Here is a tiny trained network, its code and every weight. The questions are about switching its units off for an input and a class, where a switched-off unit gives its printed mean instead of its output.

import numpy as np


def w(rows, s, z=0):
    codes = np.array(rows[::2]) - 128.0
    scale = np.full(codes.shape[1], s)
    scale[-1] = z or s
    return codes * scale


def norm(h):
    return h / np.sqrt((h * h).mean(-1, keepdims=True) + 1e-5)


def f(y):
    return y / 2 * (1 + np.tanh(0.7978845608 * (y + 0.044715 * y**3)))


def log_softmax(a):
    a = a - a.max(-1, keepdims=True)
    return a - np.log(np.exp(a).sum(-1, keepdims=True))


def net(x, mask):
    res = np.array(x, float).reshape(1, 6) / 4 @ E
    u = 0
    for l in range(3):
        y = f(norm(res) @ A[l][:, :-1].T + A[l][:, -1])
        res = res + np.where(mask[u : u + 6], y, B[l][:, -1]) @ B[l][:, :-1]
        u += 6
    return log_softmax(norm(res)[-1] @ U[:, :-1].T + U[:, -1])


A, B = {}, {}
E = w([
[171,175,137,85,100,125,62,193],'x0',
[125,75,7,165,59,23,138,82],'x1',
[179,70,140,183,79,155,114,86],'x2',
[137,70,133,123,150,126,190,109],'x3',
[61,143,154,103,98,169,143,206],'x4',
[123,130,93,102,136,126,35,119],'x5',
],0.013)
A[0] = w([
[140,94,92,123,55,118,83,129,70],'L0N0',
[65,195,84,115,94,105,191,196,11],'L0N1',
[183,145,171,139,152,137,106,158,101],'L0N2',
[10,151,118,129,119,114,100,183,109],'L0N3',
[146,107,123,128,57,115,73,183,128],'L0N4',
[192,144,79,161,55,128,167,121,108],'L0N5',
],0.013,0.012)
B[0] = w([
[143,120,115,150,44,148,189,162,209],'L0N0',
[6,141,168,100,77,166,173,60,177],'L0N1',
[109,142,95,151,189,130,80,138,206],'L0N2',
[55,196,114,142,149,85,163,138,250],'L0N3',
[169,97,126,67,61,185,109,106,252],'L0N4',
[133,138,166,127,102,113,78,159,243],'L0N5',
],0.014,0.0043)
A[1] = w([
[69,21,86,149,209,129,148,107,2],'L1N0',
[132,120,155,174,52,72,152,138,113],'L1N1',
[149,101,184,67,124,145,221,165,16],'L1N2',
[154,162,1,101,95,47,118,88,28],'L1N3',
[193,124,36,154,92,131,115,47,121],'L1N4',
[201,124,86,249,78,19,74,133,114],'L1N5',
],0.0099,0.0058)
B[1] = w([
[225,164,97,94,93,141,137,158,158],'L1N0',
[122,100,99,128,147,68,155,128,193],'L1N1',
[132,104,118,61,106,115,91,89,146],'L1N2',
[113,141,143,179,174,67,133,182,196],'L1N3',
[94,84,160,175,71,112,148,115,236],'L1N4',
[161,113,252,137,225,99,104,127,255],'L1N5',
],0.015,0.0063)
A[2] = w([
[115,39,37,225,102,142,199,51,85],'L2N0',
[75,193,90,67,133,69,148,164,170],'L2N1',
[122,139,96,83,123,56,80,116,105],'L2N2',
[169,130,134,94,140,198,243,89,2],'L2N3',
[83,154,201,102,126,152,76,198,129],'L2N4',
[110,108,233,174,134,208,133,247,6],'L2N5',
],0.011,0.0062)
B[2] = w([
[203,144,56,212,96,71,59,210,210],'L2N0',
[143,163,104,183,194,140,149,187,250],'L2N1',
[170,99,125,153,149,68,145,244,144],'L2N2',
[117,46,96,7,137,154,108,152,162],'L2N3',
[170,174,36,124,86,134,121,89,255],'L2N4',
[143,181,66,124,202,101,116,162,204],'L2N5',
],0.013,0.0062)
U = w([
[121,208,74,105,174,150,146,181,253],'0',
[204,86,90,128,57,110,100,129,119],'1',
[127,78,154,208,142,47,144,126,84],'2',
[156,53,155,47,185,137,171,163,28],'3',
[4,147,136,106,89,133,208,131,7],'4',
[151,139,149,90,151,202,55,42,112],'5',
],0.022,0.0057)

Each question gives the input, the list of numbers given to net, and the class t.
The units are the neurons (one row each of A and B). Each row of codes is followed by its name. A weight is (code - 128) times the scale printed after its matrix; where a second scale follows, it is the last column's (A, B and U).
mask holds one flag per neuron, layer by layer. A switched-off neuron (its flag False) gives its mean, the last column of its row in B, instead of its output. The means were averaged over made-up inputs and are rounded, as every weight is.
A unit's drop is (log p(t) with every unit on - log p(t) with that unit switched off) / (log p(t) with every unit on - log p(t) with every unit switched off).
The circuit of an input: a set's keep is (log p(t) with only the set's units on - log p(t) with every unit switched off) / (log p(t) with every unit on - log p(t) with every unit switched off). Starting from the 12 units with the biggest drops (on a tie, the unit counted first), units are removed one at a time, each time the one whose removal leaves the highest keep (on an exact tie, the one counted first), for as long as the keep stays at least 0.8.
circuit, biggest first: the units of the circuit, biggest drop first
most important unit: the unit with the biggest drop
top k neurons: the k neurons with the biggest drops, biggest first
k most important neurons of layer l: the k neurons of layer l with the biggest drops, biggest first
drop of u: that unit's drop, to one decimal
input [-7,0,8,5,6,0], class 1: most important unit -> L2N0
input [-1,-5,8,8,-6,-1], class 1: circuit, biggest first -> L1N5, L2N0
input [6,-6,-2,-5,-8,-1], class 5: top 2 neurons -> L0N3, L1N3
input [0,-2,4,2,7,-6], class 3: top 3 neurons -> L1N2, L0N5, L1N3
input [0,-3,-1,2,-4,0], class 5: 2 most important neurons of layer 2 -> L2N1, L2N5
input [-8,-1,2,7,-7,-4], class 1: circuit, biggest first -> L2N0, L1N0
input [-4,1,3,3,0,1], class 1: 2 most important neurons of layer 0 -> L0N0, L0N3
input [-3,-1,6,7,-3,-6], class 1: circuit, biggest first -> L2N0, L1N5
input [4,-2,8,-7,-1,5], class 5: 2 most important neurons of layer 2 -> L2N0, L2N2
input [5,-2,0,0,-3,1], class 5: top 2 neurons -> L0N3, L2N0
input [-7,-4,-1,-4,-6,-3], class 3: 2 most important neurons of layer 0 -> L0N0, L0N4
input [1,-5,5,-4,-3,-2], class 5: 3 most important neurons of layer 0 -> L0N2, L0N0, L0N3
input [-7,-4,-1,1,-3,8], class 5: 2 most important neurons of layer 0 -> L0N0, L0N3
input [5,6,5,8,-7,6], class 2: circuit, biggest first -> L1N5
input [3,-3,0,8,-6,2], class 5: top 2 neurons -> L0N2, L0N0
input [7,6,1,1,-5,7], class 2: 3 most important neurons of layer 1 -> L1N5, L1N3, L1N4
input [2,-5,5,-5,-8,-6], class 5: drop of L2N0 -> 0.1
input [-1,5,-1,-4,7,-4], class 4: drop of L0N1 -> 1.0
input [4,7,-2,-4,-7,-1], class 2: drop of L1N2 -> 0.0
input [-3,-2,7,8,2,-7], class 1: most important neuron of layer 1 -> L1N5
